Here is a tiny trained network, its code and every weight. The questions are about switching its units off for an input and a class, where a switched-off unit gives its printed mean instead of its output.

import numpy as np


def w(rows, s, z=0):
    codes = np.array(rows[::2]) - 128.0
    scale = np.full(codes.shape[1], s)
    scale[-1] = z or s
    return codes * scale


def f(y):
    return y / 2 * (1 + np.tanh(0.7978845608 * (y + 0.044715 * y**3)))


def log_softmax(a):
    a = a - a.max(-1, keepdims=True)
    return a - np.log(np.exp(a).sum(-1, keepdims=True))


def net(x, mask):
    res = np.array(x, float).reshape(1, 3) / 4 @ E
    y = f(res @ A[0][:, :-1].T + A[0][:, -1])
    res = res + np.where(mask, y, B[0][:, -1]) @ B[0][:, :-1]
    return log_softmax(res[-1] @ U[:, :-1].T + U[:, -1])


A, B = {}, {}
E = w([
[72,141,50,13,49,104,75],'x0',
[67,197,23,118,254,92,109],'x1',
[12,169,164,189,75,31,161],'x2',
],0.0094)
A[0] = w([
[248,132,104,82,150,149,92,110],'neuron 0',
[167,120,152,125,52,152,112,107],'neuron 1',
[51,160,166,196,97,131,125,127],'neuron 2',
[98,156,96,166,187,125,102,120],'neuron 3',
[148,160,170,125,57,136,148,105],'neuron 4',
[121,86,155,156,80,167,112,106],'neuron 5',
[168,125,170,228,156,138,146,147],'neuron 6',
[126,125,131,128,128,126,123,250],'neuron 7',
[110,147,94,73,75,122,98,97],'neuron 8',
[123,189,88,91,178,132,123,118],'neuron 9',
[128,130,105,74,28,134,105,134],'neuron 10',
[85,144,113,161,64,68,130,118],'neuron 11',
[196,107,166,120,40,111,152,132],'neuron 12',
[135,154,156,143,131,108,95,102],'neuron 13',
[184,116,107,58,174,169,156,107],'neuron 14',
[65,119,183,150,146,50,150,110],'neuron 15',
[97,112,98,66,115,115,141,128],'neuron 16',
[68,107,70,114,221,90,144,109],'neuron 17',
[141,120,159,166,163,120,113,90],'neuron 18',
[149,136,141,195,168,130,157,103],'neuron 19',
[39,145,126,187,103,116,147,111],'neuron 20',
[163,118,159,124,57,105,133,122],'neuron 21',
[100,132,100,65,91,128,145,138],'neuron 22',
],0.014)
B[0] = w([
[131,70,104,136,106,186,139,224],'neuron 0',
[78,135,129,173,146,126,115,199],'neuron 1',
[146,99,106,128,118,162,126,217],'neuron 2',
[72,146,143,153,137,107,131,188],'neuron 3',
[102,130,141,174,140,130,134,186],'neuron 4',
[77,126,136,153,141,101,127,183],'neuron 5',
[154,129,144,69,192,101,120,247],'neuron 6',
[161,251,51,52,77,188,145,245],'neuron 7',
[164,77,163,129,179,98,115,179],'neuron 8',
[83,146,140,156,133,129,126,187],'neuron 9',
[154,130,150,97,169,110,125,217],'neuron 10',
[140,90,111,122,115,166,125,209],'neuron 11',
[85,165,133,158,119,121,130,241],'neuron 12',
[110,94,129,116,126,103,123,126],'neuron 13',
[114,72,122,125,94,161,127,198],'neuron 14',
[134,95,119,132,118,161,130,210],'neuron 15',
[149,119,158,108,150,112,127,172],'neuron 16',
[71,153,150,184,130,102,127,210],'neuron 17',
[135,92,152,128,147,100,110,152],'neuron 18',
[151,90,167,110,173,88,118,186],'neuron 19',
[118,93,124,124,103,167,131,209],'neuron 20',
[77,138,129,144,118,113,129,201],'neuron 21',
[152,118,135,96,178,102,137,184],'neuron 22',
],0.033,0.014)
U = w([
[115,59,84,149,102,199,134,140],'0',
[59,199,157,202,136,107,123,115],'1',
[166,135,185,92,192,84,104,136],'2',
[170,250,49,110,89,129,149,253],'3',
[170,149,104,160,113,88,134,88],'4',
[135,134,134,184,80,111,121,94],'5',
[181,152,139,145,67,82,103,89],'6',
],0.012,0.0072)

Each question gives the input, the list of numbers given to net, and the class t.
The units are the neurons (one row each of A and B). Each row of codes is followed by its name. A weight is (code - 128) times the scale printed after its matrix; where a second scale follows, it is the last column's (A, B and U).
mask holds one flag per neuron, in row order. A switched-off neuron (its flag False) gives its mean, the last column of its row in B, instead of its output. The means were averaged over made-up inputs and are rounded, as every weight is.
A unit's drop is (log p(t) with every unit on - log p(t) with that unit switched off) / (log p(t) with every unit on - log p(t) with every unit switched off).
The circuit of an input: a set's keep is (log p(t) with only the set's units on - log p(t) with every unit switched off) / (log p(t) with every unit on - log p(t) with every unit switched off). Starting from the 12 units with the biggest drops (on a tie, the unit counted first), units are removed one at a time, each time the one whose removal leaves the highest keep (on an exact tie, the one counted first), for as long as the keep stays at least 0.8.
units of the circuit, in order: the units of the circuit, biggest drop first
k most important neurons: the k neurons with the biggest drops, biggest first
drop of u: that unit's drop, to one decimal
input [1,4,0], class 1: units of the circuit, in order	neuron 17
input [-6,0,6], class 0: 4 most important neurons	neuron 15; neuron 2; neuron 20; neuron 10
input [-6,-5,4], class 2: 3 most important neurons	neuron 6; neuron 19; neuron 17
input [-3,6,7], class 0: 3 most important neurons	neuron 20; neuron 15; neuron 2
input [4,6,6], class 0: 3 most important neurons	neuron 11; neuron 20; neuron 15
input [-7,-2,6], class 2: 4 most important neurons	neuron 6; neuron 19; neuron 0; neuron 14
input [-8,7,7], class 2: 3 most important neurons	neuron 6; neuron 19; neuron 0
input [7,-8,7], class 1: 3 most important neurons	neuron 12; neuron 21; neuron 0
input [2,1,3], class 3: 2 most important neurons	neuron 0; neuron 14
input [-3,-5,4], class 1: 3 most important neurons	neuron 0; neuron 12; neuron 14
input [8,7,2], class 2: 3 most important neurons	neuron 8; neuron 22; neuron 16
input [8,-7,-5], class 2: 4 most important neurons	neuron 10; neuron 8; neuron 22; neuron 17
input [3,0,2], class 3: 2 most important neurons	neuron 6; neuron 19
input [-6,-4,1], class 2: units of the circuit, in order	neuron 6
input [-4,2,1], class 2: 3 most important neurons	neuron 19; neuron 6; neuron 12
input [5,6,6], class 0: drop of neuron 1	0.3
input [-5,1,8], class 0: drop of neuron 12	0.0
input [-1,6,7], class 0: drop of neuron 15	0.1
